Small tables with named rows and columns. After each table, cells are looked up by row and column.

pek =
columns: robel, kun, vuviz, guvegu, rotemu, saz, midaz, giruzot
tipubap: [36354, 45974, 29104, 41311, 48654, 25634, 35299, 44654]
luvo: [31106, 44450, 27901, 40997, 48134, 21818, 21293, 43635]
giga: [45408, 46244, 44998, 43790, 41134, 47156, 60941, 40165]
mes: [34691, 45190, 33001, 52914, 42410, 24260, 55319, 42131]
sudo: [32502, 43332, 40438, 49552, 45671, 39699, 42547, 44605]
gen: [57819, 36740, 42228, 31194, 37447, 38548, 58364, 39606]
tosipu: [48650, 41651, 43633, 42405, 49443, 48426, 55074, 49047]
zunu: [37401, 37483, 29357, 47887, 41293, 25294, 42431, 44226]
bofineb: [59637, 42085, 47715, 30329, 31260, 41976, 81242, 32814]
muv: [35810, 48611, 32223, 39680, 44653, 32458, 47893, 40924]
rinufi: [57677, 29535, 52522, 27600, 28910, 56503, 56592, 35621]

mes, giruzot -> 42131
tosipu, guvegu -> 42405
zunu, guvegu -> 47887
gen, kun -> 36740
muv, rotemu -> 44653
giga, vuviz -> 44998
muv, vuviz -> 32223
tosipu, robel -> 48650
sudo, robel -> 32502
muv, giruzot -> 40924
gen, giruzot -> 39606
luvo, kun -> 44450
sudo, vuviz -> 40438
sudo, saz -> 39699

nomiros =
cols = mafigu, bivef, nuvok, sok, gekero, goru, sorivu
kip: [133, 147, 126, 134, 87, 92, 103]
badeg: [139, 123, 127, 138, 87, 101, 112]
vuriful: [170, 165, 145, 153, 56, 55, 182]
vugo: [203, 182, 183, 148, 18, 52, 218]
gif: [95, 110, 108, 108, 95, 85, 130]
nole: [239, 171, 206, 188, 4, 35, 224]
goponi: [105, 116, 121, 119, 90, 91, 123]
fut: [151, 132, 133, 147, 67, 70, 164]
tesud: [212, 151, 191, 177, 7, 45, 208]

gekero of vuriful = 56
sok of badeg = 138
nuvok of fut = 133
gekero of vugo = 18
goru of goponi = 91
sorivu of vuriful = 182
Which row has the largest sorivu? nole

ped:
fields: kup, siv, debubam, saza, doko, bana, zenogus, fod, pekige
nasoro: [27, 33, 21, 27, 23, 26, 1, 16, 13]
gegoto: [30, 46, 16, 23, 28, 16, 41, 38, 35]
tivosa: [31, 61, 3, 6, 22, 20, 24, 29, 36]
duroruz: [-41, 39, 44, 48, 89, 2, -90, 35, -20]
pipegi: [44, 13, 33, 34, 24, 22, 69, 19, 11]

saza of gegoto is 23
fod of pipegi is 19
bana of tivosa is 20
kup of nasoro is 27
bana of nasoro is 26
pekige of pipegi is 11
doko of nasoro is 23
fod of duroruz is 35
debubam of nasoro is 21
siv of pipegi is 13
kup of gegoto is 30
kup of tivosa is 31
debubam of tivosa is 3
debubam of gegoto is 16
pekige of duroruz is -20
saza of nasoro is 27
siv of nasoro is 33
doko of duroruz is 89
pekige of tivosa is 36

bobuvef
|  | zepakor | domaka | gev | nukug | ligi | baf |
|---|---|---|---|---|---|---|
| bagube | 152 | 63 | 94 | 111 | 183 | 66 |
| potif | 95 | 137 | 103 | 57 | 186 | 174 |
| redobep | 143 | 121 | 166 | 136 | 55 | 166 |
| zuf | 203 | 124 | 95 | 79 | 141 | 171 |
| bafatis | 49 | 138 | 183 | 171 | 99 | 126 |

ligi of potif is 186
zepakor of bagube is 152
baf of bafatis is 126
nukug of redobep is 136
gev of zuf is 95
ligi of redobep is 55
zepakor of zuf is 203
domaka of zuf is 124
gev of potif is 103
zepakor of redobep is 143
ligi of bagube is 183

sus
|  | seg | tonib | sokonun | bipe |
|---|---|---|---|---|
| nuv | 654 | 728 | 581 | 807 |
| garoput | 519 | 300 | 406 | 854 |
| ref | 818 | 564 | 491 | 621 |
| vosul | 740 | 808 | 469 | 532 |
| fasa | 732 | 304 | 469 | 830 |
| mit | 742 | 840 | 701 | 339 |
| didini | 364 | 770 | 934 | 636 |
| lam | 300 | 238 | 453 | 974 |
| zuf | 767 | 580 | 719 | 651 |
| fug | 761 | 780 | 687 | 511 |
| zute | 724 | 793 | 374 | 502 |
| lide | 485 | 701 | 755 | 750 |
| zon | 586 | 464 | 472 | 614 |
| tolo | 803 | 847 | 577 | 435 |

garoput, seg: 519
zon, tonib: 464
zuf, bipe: 651
lam, tonib: 238
zon, seg: 586
vosul, seg: 740
nuv, bipe: 807
vosul, sokonun: 469
lam, bipe: 974
nuv, seg: 654
didini, seg: 364
zute, seg: 724
fasa, bipe: 830
garoput, sokonun: 406
nuv, sokonun: 581
zute, bipe: 502
Row with the largest tonib: tolo

genuvum:
	mit	vudev	toniz	folobo	pakebe	ged	siso	nomisiz	gemoga	kap
mudas	-1	3	9	9	9	-18	24	12	-10	8
bodupud	8	13	22	9	9	26	18	12	23	8
seluf	8	13	12	9	9	-20	18	9	50	12
vuka	7	13	11	17	9	-45	18	9	-1	8
babit	12	6	8	12	9	-48	18	12	-1	8
vumaro	1	11	13	7	9	4	18	15	25	8
ribati	0	8	10	9	9	-24	18	12	-7	8
pofe	8	13	10	9	9	17	20	12	-48	12
gad	8	13	5	9	9	13	12	12	-45	8
kisase	9	13	20	10	9	17	12	19	16	8
bez	14	13	7	7	9	-29	38	12	-12	8
fonuze	8	13	10	9	9	-54	39	12	0	8
roki	18	16	5	9	9	55	2	12	-22	8

What is the vudev of roki in genuvum? 16
What is the gemoga of bez in genuvum? -12
What is the kap of babit in genuvum? 8
What is the nomisiz of vuka in genuvum? 9
What is the vudev of vuka in genuvum? 13
What is the toniz of seluf in genuvum? 12
What is the nomisiz of mudas in genuvum? 12
What is the vudev of seluf in genuvum? 13
What is the pakebe of ribati in genuvum? 9
What is the toniz of pofe in genuvum? 10
What is the gemoga of kisase in genuvum? 16
What is the ged of fonuze in genuvum? -54
What is the folobo of pofe in genuvum? 9
What is the ged of bez in genuvum? -29
What is the gemoga of pofe in genuvum? -48
What is the kap of mudas in genuvum? 8
What is the mit of seluf in genuvum? 8
What is the kap of vuka in genuvum? 8
Which row has the largest nomisiz? kisase

